Below is a small trained network, with its code and all its weights. Each question gives an input and a class and asks what happens when units are switched off, that is, made to give their printed mean instead of their output.

import numpy as np


def w(rows, s, z=0):
    codes = np.array(rows[::2]) - 128.0
    scale = np.full(codes.shape[1], s)
    scale[-1] = z or s
    return codes * scale


def f(y):
    return y / 2 * (1 + np.tanh(0.7978845608 * (y + 0.044715 * y**3)))


def log_softmax(a):
    a = a - a.max(-1, keepdims=True)
    return a - np.log(np.exp(a).sum(-1, keepdims=True))


def net(x, mask):
    res = np.array(x, float).reshape(1, 3) / 4 @ E
    y = f(res @ A[0][:, :-1].T + A[0][:, -1])
    res = res + np.where(mask, y, B[0][:, -1]) @ B[0][:, :-1]
    return log_softmax(res[-1] @ U[:, :-1].T + U[:, -1])


A, B = {}, {}
E = w([
[220,142,48,133,129,78,103,58,126,107,162,119],'x0',
[140,157,71,126,133,145,197,94,7,71,178,184],'x1',
[85,169,83,61,192,200,70,205,121,177,69,122],'x2',
],0.012)
A[0] = w([
[203,131,101,147,102,96,178,42,99,82,254,161,249],'neuron 1',
[118,109,142,152,108,97,120,174,189,161,103,105,180],'neuron 2',
[224,160,39,137,127,81,164,52,99,58,195,95,156],'neuron 3',
[121,111,189,182,93,103,119,120,182,154,123,120,182],'neuron 4',
[182,155,113,171,122,53,146,52,140,84,207,157,149],'neuron 5',
[121,141,154,148,102,126,78,154,142,147,131,117,123],'neuron 6',
[155,136,140,153,159,99,133,64,172,136,112,112,132],'neuron 7',
[87,92,182,170,94,115,173,137,136,104,121,152,148],'neuron 8',
[110,139,92,72,217,157,109,210,130,190,44,128,167],'neuron 9',
[68,133,128,111,148,141,128,229,166,194,43,116,254],'neuron 10',
[200,142,125,151,109,113,97,117,201,175,90,101,163],'neuron 11',
[9,166,137,89,157,217,151,197,131,149,89,157,146],'neuron 12',
[25,133,128,100,154,225,125,217,117,131,100,124,154],'neuron 13',
[85,147,150,131,127,195,121,188,139,183,61,118,189],'neuron 14',
],0.0088,0.0058)
B[0] = w([
[177,31,93,194,46,172,128,57,71,44,98,151,253],'neuron 1',
[133,111,122,116,135,104,152,133,200,129,147,98,168],'neuron 2',
[162,100,40,118,131,161,88,75,88,49,93,140,236],'neuron 3',
[139,114,156,131,117,117,160,110,158,126,126,72,167],'neuron 4',
[194,84,96,132,73,159,71,67,89,114,198,158,213],'neuron 5',
[131,143,113,131,139,117,160,126,165,143,131,102,144],'neuron 6',
[151,78,119,134,121,127,94,117,140,111,96,119,150],'neuron 7',
[108,119,163,150,86,114,159,141,140,137,144,115,161],'neuron 8',
[165,163,120,95,153,114,66,154,123,132,128,132,220],'neuron 9',
[118,173,137,50,149,97,114,201,136,164,131,123,226],'neuron 10',
[149,101,126,107,174,94,134,122,163,125,60,113,169],'neuron 11',
[51,165,109,145,168,244,122,165,52,157,147,170,220],'neuron 12',
[67,187,119,130,165,201,98,205,83,172,171,218,217],'neuron 13',
[87,176,125,54,134,111,85,210,165,152,151,129,202],'neuron 14',
],0.011,0.021)
U = w([
[43,156,175,116,125,131,161,167,164,149,177,70,3],'0',
[83,203,115,110,194,170,85,193,120,168,164,199,111],'1',
[142,78,203,216,73,120,186,85,135,101,165,103,132],'2',
[51,136,113,216,145,184,177,154,84,78,100,155,164],'3',
[147,127,144,121,176,33,121,148,192,127,55,2,203],'4',
[186,92,22,161,116,159,85,44,111,61,122,152,111],'5',
],0.0086,0.0021)

Each question gives the input, the list of numbers given to net, and the class t.
The units are the neurons (one row each of A and B). Each row of codes is followed by its name. A weight is (code - 128) times the scale printed after its matrix; where a second scale follows, it is the last column's (A, B and U).
mask holds one flag per neuron, in row order. A switched-off neuron (its flag False) gives its mean, the last column of its row in B, instead of its output. The means were averaged over made-up inputs and are rounded, as every weight is.
A unit's drop is (log p(t) with every unit on - log p(t) with that unit switched off) / (log p(t) with every unit on - log p(t) with every unit switched off).
The circuit of an input: a set's keep is (log p(t) with only the set's units on - log p(t) with every unit switched off) / (log p(t) with every unit on - log p(t) with every unit switched off). Starting from the 12 units with the biggest drops (on a tie, the unit counted first), units are removed one at a time, each time the one whose removal leaves the highest keep (on an exact tie, the one counted first), for as long as the keep stays at least 0.8.
units of the circuit, in order: the units of the circuit, biggest drop first
most important unit: the unit with the biggest drop
k most important neurons: the k neurons with the biggest drops, biggest first
drop when u is switched off: that unit's drop, to one decimal
input [2,5,5], class 1: 2 most important neurons	(neuron 1; neuron 5)
input [-8,-8,-4], class 0: most important unit	neuron 4
input [6,-1,5], class 4: 3 most important neurons	(neuron 1; neuron 13; neuron 12)
input [1,-5,2], class 4: units of the circuit, in order	(neuron 12; neuron 13; neuron 11; neuron 5)
input [1,-1,1], class 4: units of the circuit, in order	(neuron 13; neuron 12; neuron 1)
input [5,0,5], class 1: 2 most important neurons	(neuron 1; neuron 5)
input [1,1,2], class 1: 3 most important neurons	(neuron 1; neuron 3; neuron 5)
input [4,-1,4], class 1: 2 most important neurons	(neuron 1; neuron 4)
input [-4,-4,-3], class 0: drop when neuron 4 is switched off	0.0
input [3,3,5], class 1: drop when neuron 1 is switched off	1.5
input [-5,4,-2], class 3: drop when neuron 10 is switched off	0.1
input [-2,1,0], class 1: drop when neuron 1 is switched off	1.2
